Below is a small trained network, with its code and all its weights. Each question gives an input and a class and asks what happens when units are switched off, that is, made to give their printed mean instead of their output.

import numpy as np


def w(rows, s, z=0):
    codes = np.array(rows[::2]) - 128.0
    scale = np.full(codes.shape[1], s)
    scale[-1] = z or s
    return codes * scale


def f(y):
    return y / 2 * (1 + np.tanh(0.7978845608 * (y + 0.044715 * y**3)))


def log_softmax(a):
    a = a - a.max(-1, keepdims=True)
    return a - np.log(np.exp(a).sum(-1, keepdims=True))


def net(x, mask):
    res = np.array(x, float).reshape(1, 5) / 4 @ E
    y = f(res @ A[0][:, :-1].T + A[0][:, -1])
    res = res + np.where(mask, y, B[0][:, -1]) @ B[0][:, :-1]
    return log_softmax(res[-1] @ U[:, :-1].T + U[:, -1])


A, B = {}, {}
E = w([
[2,120,135,218,90,153,220],'x0',
[207,187,48,243,166,84,168],'x1',
[67,230,173,66,197,46,190],'x2',
[73,145,68,128,244,231,84],'x3',
[147,81,27,29,120,141,253],'x4',
],0.0061)
A[0] = w([
[179,31,31,80,97,186,222,70],'neuron 0',
[125,123,41,24,135,128,240,18],'neuron 1',
[64,65,183,51,93,128,93,124],'neuron 2',
[65,165,224,235,134,113,62,64],'neuron 3',
[61,137,51,117,217,193,83,129],'neuron 4',
[120,201,239,210,143,93,6,1],'neuron 5',
[95,126,74,135,219,184,87,105],'neuron 6',
[17,131,143,225,86,158,196,74],'neuron 7',
[46,109,149,191,76,107,187,97],'neuron 8',
[178,1,95,162,80,212,121,112],'neuron 9',
[105,133,96,136,215,235,111,139],'neuron 10',
[75,121,61,141,206,197,89,163],'neuron 11',
[183,161,78,211,171,94,163,114],'neuron 12',
[167,107,150,144,66,52,160,156],'neuron 13',
[216,166,73,215,182,102,156,127],'neuron 14',
[179,131,147,149,39,67,167,129],'neuron 15',
[159,16,107,165,74,202,107,147],'neuron 16',
[147,45,116,145,86,183,94,117],'neuron 17',
[92,210,175,85,176,77,149,127],'neuron 18',
[227,123,62,15,143,96,103,92],'neuron 19',
[39,131,118,195,73,146,172,72],'neuron 20',
[127,174,206,179,14,51,55,92],'neuron 21',
[101,116,86,124,214,216,100,140],'neuron 22',
[227,139,127,64,166,100,44,81],'neuron 23',
[154,86,143,102,14,32,159,110],'neuron 24',
[81,102,89,123,99,177,238,102],'neuron 25',
[169,19,85,204,46,204,53,175],'neuron 26',
[76,77,175,56,98,166,109,127],'neuron 27',
[112,80,203,41,109,164,82,127],'neuron 28',
[66,41,169,39,98,191,119,129],'neuron 29',
[58,95,224,63,100,149,61,100],'neuron 30',
[91,148,182,68,118,160,121,71],'neuron 31',
[197,151,131,77,177,92,53,65],'neuron 32',
[94,170,172,193,205,181,26,104],'neuron 33',
[218,145,100,42,138,85,50,84],'neuron 34',
[167,90,203,142,39,48,154,128],'neuron 35',
[147,69,152,231,70,176,14,132],'neuron 36',
[84,79,186,62,102,153,110,170],'neuron 37',
[181,93,200,128,63,68,180,76],'neuron 38',
[197,196,64,242,161,87,173,154],'neuron 39',
[77,195,151,49,176,53,174,109],'neuron 40',
[183,70,153,140,36,80,134,98],'neuron 41',
[100,210,181,65,208,43,131,133],'neuron 42',
[181,150,41,213,141,85,130,125],'neuron 43',
[22,101,82,180,78,148,211,86],'neuron 44',
[33,246,182,109,160,74,183,118],'neuron 45',
],0.0072,0.0027)
B[0] = w([
[245,152,25,162,90,183,247,230],'neuron 0',
[253,134,3,158,64,199,253,204],'neuron 1',
[76,193,78,136,61,84,72,195],'neuron 2',
[212,75,32,136,39,211,191,216],'neuron 3',
[84,182,194,39,177,184,173,214],'neuron 4',
[225,98,17,159,24,238,241,217],'neuron 5',
[82,178,188,42,152,154,183,192],'neuron 6',
[114,9,206,188,100,176,3,222],'neuron 7',
[104,37,190,132,122,187,70,195],'neuron 8',
[189,167,171,211,229,31,178,224],'neuron 9',
[76,174,197,40,175,170,171,209],'neuron 10',
[65,166,203,42,160,159,165,213],'neuron 11',
[49,198,57,124,54,68,49,181],'neuron 12',
[74,185,168,59,144,147,151,175],'neuron 13',
[33,187,47,111,55,63,26,194],'neuron 14',
[82,191,172,40,157,146,146,178],'neuron 15',
[177,133,172,205,202,21,153,220],'neuron 16',
[156,127,132,202,176,41,134,188],'neuron 17',
[190,134,164,228,199,38,170,178],'neuron 18',
[153,5,171,161,54,241,65,190],'neuron 19',
[150,33,195,164,111,158,31,191],'neuron 20',
[124,186,130,37,128,218,222,197],'neuron 21',
[76,190,218,49,158,162,168,205],'neuron 22',
[115,1,218,185,92,191,25,186],'neuron 23',
[71,186,187,18,171,192,185,195],'neuron 24',
[169,67,96,126,72,223,119,202],'neuron 25',
[157,163,203,209,231,10,142,255],'neuron 26',
[86,197,57,138,64,60,69,192],'neuron 27',
[87,155,60,134,66,88,61,193],'neuron 28',
[76,207,38,139,51,48,72,220],'neuron 29',
[87,188,38,119,52,68,82,205],'neuron 30',
[146,167,97,159,106,75,110,151],'neuron 31',
[131,22,173,175,96,188,63,168],'neuron 32',
[159,170,96,48,100,215,225,222],'neuron 33',
[123,17,210,172,114,204,34,183],'neuron 34',
[72,181,180,27,155,174,182,194],'neuron 35',
[228,101,92,212,166,93,227,232],'neuron 36',
[77,180,100,125,75,77,91,193],'neuron 37',
[115,180,206,37,158,182,163,174],'neuron 38',
[30,198,47,98,44,46,45,215],'neuron 39',
[187,144,175,235,223,25,175,186],'neuron 40',
[88,158,194,71,202,137,161,176],'neuron 41',
[185,101,160,232,211,27,166,192],'neuron 42',
[57,194,79,126,82,45,65,185],'neuron 43',
[123,17,188,171,84,207,23,218],'neuron 44',
[206,117,166,233,217,42,145,214],'neuron 45',
],0.0067,0.0074)
U = w([
[172,148,158,215,224,22,154,141],'0',
[31,198,26,112,59,55,32,163],'1',
[58,181,201,15,178,191,179,115],'2',
[213,117,27,139,71,210,214,8],'3',
[104,14,200,173,106,199,8,33],'4',
],0.013,0.0016)

Each question gives the input, the list of numbers given to net, and the class t.
The units are the neurons (one row each of A and B). Each row of codes is followed by its name. A weight is (code - 128) times the scale printed after its matrix; where a second scale follows, it is the last column's (A, B and U).
mask holds one flag per neuron, in row order. A switched-off neuron (its flag False) gives its mean, the last column of its row in B, instead of its output. The means were averaged over made-up inputs and are rounded, as every weight is.
A unit's drop is (log p(t) with every unit on - log p(t) with that unit switched off) / (log p(t) with every unit on - log p(t) with every unit switched off).
The circuit of an input: a set's keep is (log p(t) with only the set's units on - log p(t) with every unit switched off) / (log p(t) with every unit on - log p(t) with every unit switched off). Starting from the 12 units with the biggest drops (on a tie, the unit counted first), units are removed one at a time, each time the one whose removal leaves the highest keep (on an exact tie, the one counted first), for as long as the keep stays at least 0.8.
circuit, biggest first: the units of the circuit, biggest drop first
unit that matters most: the unit with the biggest drop
top k neurons: the k neurons with the biggest drops, biggest first
drop when u is switched off: that unit's drop, to one decimal
input [-7,1,5,6,-4], class 4: top 3 neurons -> (neuron 23; neuron 32; neuron 34)
input [6,-8,3,7,3], class 1: circuit, biggest first -> (neuron 29)
input [5,4,-7,8,-2], class 2: top 3 neurons -> (neuron 11; neuron 10; neuron 4)
input [5,7,-7,-8,7], class 2: circuit, biggest first -> (neuron 24; neuron 15)
input [6,-1,5,0,4], class 4: circuit, biggest first -> (neuron 44; neuron 7)
input [-3,6,-5,-6,-1], class 1: top 3 neurons -> (neuron 39; neuron 14; neuron 43)
input [7,0,1,7,-7], class 2: top 2 neurons -> (neuron 33; neuron 11)
input [-7,-2,-6,-5,1], class 4: top 2 neurons -> (neuron 19; neuron 34)
input [4,-5,3,-1,-5], class 1: top 4 neurons -> (neuron 30; neuron 0; neuron 1; neuron 2)
input [3,2,2,3,1], class 2: top 2 neurons -> (neuron 23; neuron 19)
input [5,-1,0,6,-8], class 3: top 2 neurons -> (neuron 3; neuron 5)
input [-6,3,5,6,-4], class 2: top 2 neurons -> (neuron 33; neuron 7)
input [4,-5,-6,-4,-5], class 0: top 2 neurons -> (neuron 26; neuron 36)
input [1,3,0,-7,-7], class 2: unit that matters most -> neuron 35
input [-4,-8,-8,-3,3], class 0: top 4 neurons -> (neuron 9; neuron 26; neuron 16; neuron 17)
input [6,-1,6,-3,8], class 3: top 2 neurons -> (neuron 1; neuron 25)
input [-3,6,-1,6,4], class 1: top 2 neurons -> (neuron 14; neuron 39)
input [1,-6,-1,3,7], class 3: top 3 neurons -> (neuron 1; neuron 0; neuron 39)
input [8,0,-3,0,-2], class 4: drop when neuron 0 is switched off -> 0.0
input [8,-3,3,7,1], class 4: unit that matters most -> neuron 7
input [0,-6,5,4,-6], class 1: drop when neuron 25 is switched off -> 0.1
input [6,-7,-8,0,-5], class 0: drop when neuron 36 is switched off -> 0.2
input [-2,-6,-7,6,-6], class 0: drop when neuron 36 is switched off -> 0.2
